Here is a tiny trained network, its code and every weight. The questions are about switching its units off for an input and a class, where a switched-off unit gives its printed mean instead of its output.

import numpy as np


def w(rows, s, z=0):
    codes = np.array(rows[::2]) - 128.0
    scale = np.full(codes.shape[1], s)
    scale[-1] = z or s
    return codes * scale


def f(y):
    return np.maximum(y, 0)


def log_softmax(a):
    a = a - a.max(-1, keepdims=True)
    return a - np.log(np.exp(a).sum(-1, keepdims=True))


def net(x, mask):
    res = np.array(x, float).reshape(1, 8) / 4 @ E
    y = f(res @ A[0][:, :-1].T + A[0][:, -1])
    res = res + np.where(mask, y, B[0][:, -1]) @ B[0][:, :-1]
    return log_softmax(res[-1] @ U[:, :-1].T + U[:, -1])


A, B = {}, {}
E = w([
[108,81,90,100,155,159,110,59,160,65,129],'x0',
[120,18,164,193,230,117,235,111,210,171,85],'x1',
[147,103,121,123,104,134,127,125,134,117,124],'x2',
[184,183,15,195,200,175,171,166,129,117,169],'x3',
[105,142,146,109,192,166,124,105,113,138,136],'x4',
[145,106,47,124,187,2,42,207,94,99,59],'x5',
[149,78,103,115,88,116,133,157,132,114,137],'x6',
[220,189,222,56,140,60,154,119,181,77,189],'x7',
],0.0089)
A[0] = w([
[85,89,80,190,102,157,137,87,153,147,124,152],'N0',
[122,37,169,201,224,54,227,94,165,122,94,59],'N1',
[140,147,56,38,146,153,17,79,107,78,142,139],'N2',
[164,54,112,153,212,136,167,100,183,131,86,21],'N3',
[250,190,194,45,189,41,121,137,248,127,155,3],'N4',
[63,84,96,196,150,139,71,151,60,194,60,87],'N5',
[223,183,1,216,214,182,229,177,155,87,183,44],'N6',
[4,60,230,47,110,58,148,140,147,132,60,33],'N7',
[136,141,96,114,191,10,110,168,114,138,99,168],'N8',
[99,97,106,106,175,102,138,48,194,18,194,166],'N9',
[186,75,60,82,190,68,28,74,100,180,73,91],'N10',
],0.0074,0.0052)
B[0] = w([
[91,138,116,81,68,171,169,160,171,136,93,199],'N0',
[151,254,58,157,60,74,160,146,45,83,163,236],'N1',
[96,150,163,132,88,58,188,101,53,12,141,230],'N2',
[174,147,93,182,139,84,91,147,104,126,193,194],'N3',
[99,157,72,82,174,205,139,224,168,139,4,223],'N4',
[115,78,50,56,156,138,153,159,96,136,69,223],'N5',
[59,92,231,153,153,43,66,72,158,102,83,245],'N6',
[141,117,150,214,215,50,42,91,154,134,117,216],'N7',
[207,84,114,180,168,144,188,38,156,227,176,217],'N8',
[111,71,99,47,149,106,156,106,135,222,112,209],'N9',
[82,113,164,219,78,210,174,147,177,224,198,205],'N10',
],0.0091,0.011)
U = w([
[96,64,169,187,165,73,2,90,142,69,87,78],'0',
[180,206,53,136,85,77,143,146,18,58,189,41],'1',
[100,79,41,75,160,181,144,199,148,86,48,17],'2',
[128,102,145,117,111,112,180,108,120,147,140,254],'3',
[156,96,178,178,106,211,214,59,188,177,215,130],'4',
],0.008,0.007)

Each question gives the input, the list of numbers given to net, and the class t.
The units are the neurons (one row each of A and B). Each row of codes is followed by its name. A weight is (code - 128) times the scale printed after its matrix; where a second scale follows, it is the last column's (A, B and U).
mask holds one flag per neuron, in row order. A switched-off neuron (its flag False) gives its mean, the last column of its row in B, instead of its output. The means were averaged over made-up inputs and are rounded, as every weight is.
A unit's drop is (log p(t) with every unit on - log p(t) with that unit switched off) / (log p(t) with every unit on - log p(t) with every unit switched off).
The circuit of an input: a set's keep is (log p(t) with only the set's units on - log p(t) with every unit switched off) / (log p(t) with every unit on - log p(t) with every unit switched off). Starting from all 11 units, units are removed one at a time, each time the one whose removal leaves the highest keep (on an exact tie, the one counted first), for as long as the keep stays at least 0.8.
units of the circuit, in order: the units of the circuit, biggest drop first
unit that matters most: the unit with the biggest drop
top k neurons: the k neurons with the biggest drops, biggest first
drop when u is switched off: that unit's drop, to one decimal
input [4,3,-3,-7,1,8,5,-2], class 4: units of the circuit, in order -> N10
input [3,-5,3,-4,-7,1,-1,-6], class 2: top 4 neurons -> N1; N5; N6; N3
input [-2,4,7,0,-6,-1,7,-5], class 2: top 3 neurons -> N2; N0; N5
input [1,5,5,-5,2,3,1,6], class 2: top 3 neurons -> N4; N6; N2
input [4,7,3,-6,3,-5,8,-8], class 2: top 2 neurons -> N0; N5
input [-8,-6,-4,6,2,-8,6,3], class 3: top 4 neurons -> N10; N8; N1; N6
input [5,-5,2,3,-4,7,8,4], class 4: units of the circuit, in order -> N10; N8
input [-7,-2,6,6,6,-6,2,7], class 2: top 2 neurons -> N4; N7
input [-5,7,-2,-7,-3,-3,8,-3], class 0: top 2 neurons -> N7; N2
input [7,8,0,6,5,4,3,-1], class 1: top 2 neurons -> N1; N3
input [6,-3,3,-5,0,8,1,7], class 4: top 2 neurons -> N10; N8
input [8,5,1,1,4,7,-6,-4], class 3: top 2 neurons -> N10; N5
input [-6,-6,-8,3,-2,7,7,4], class 4: units of the circuit, in order -> N8; N1
input [2,1,8,7,-3,8,4,7], class 4: top 2 neurons -> N8; N10
input [-4,4,-6,4,-6,-3,-5,-7], class 2: units of the circuit, in order -> N5
input [2,1,5,-1,-3,0,-3,-4], class 2: units of the circuit, in order -> N8; N6
input [-1,-3,-4,3,6,7,3,4], class 4: units of the circuit, in order -> N8; N10
input [-3,1,-6,-3,8,8,-1,-5], class 4: top 3 neurons -> N10; N8; N4
input [3,-4,-7,-4,8,8,2,2], class 4: units of the circuit, in order -> N10; N8
input [8,-2,7,-8,-6,-6,7,3], class 0: unit that matters most -> N7
input [-6,-2,-2,-8,0,-1,0,4], class 0: drop when N7 is switched off -> 0.5
input [0,-2,-6,7,8,-5,-7,-5], class 0: drop when N6 is switched off -> 0.9
input [5,-2,-2,6,-8,2,4,-5], class 0: drop when N10 is switched off -> 0.0
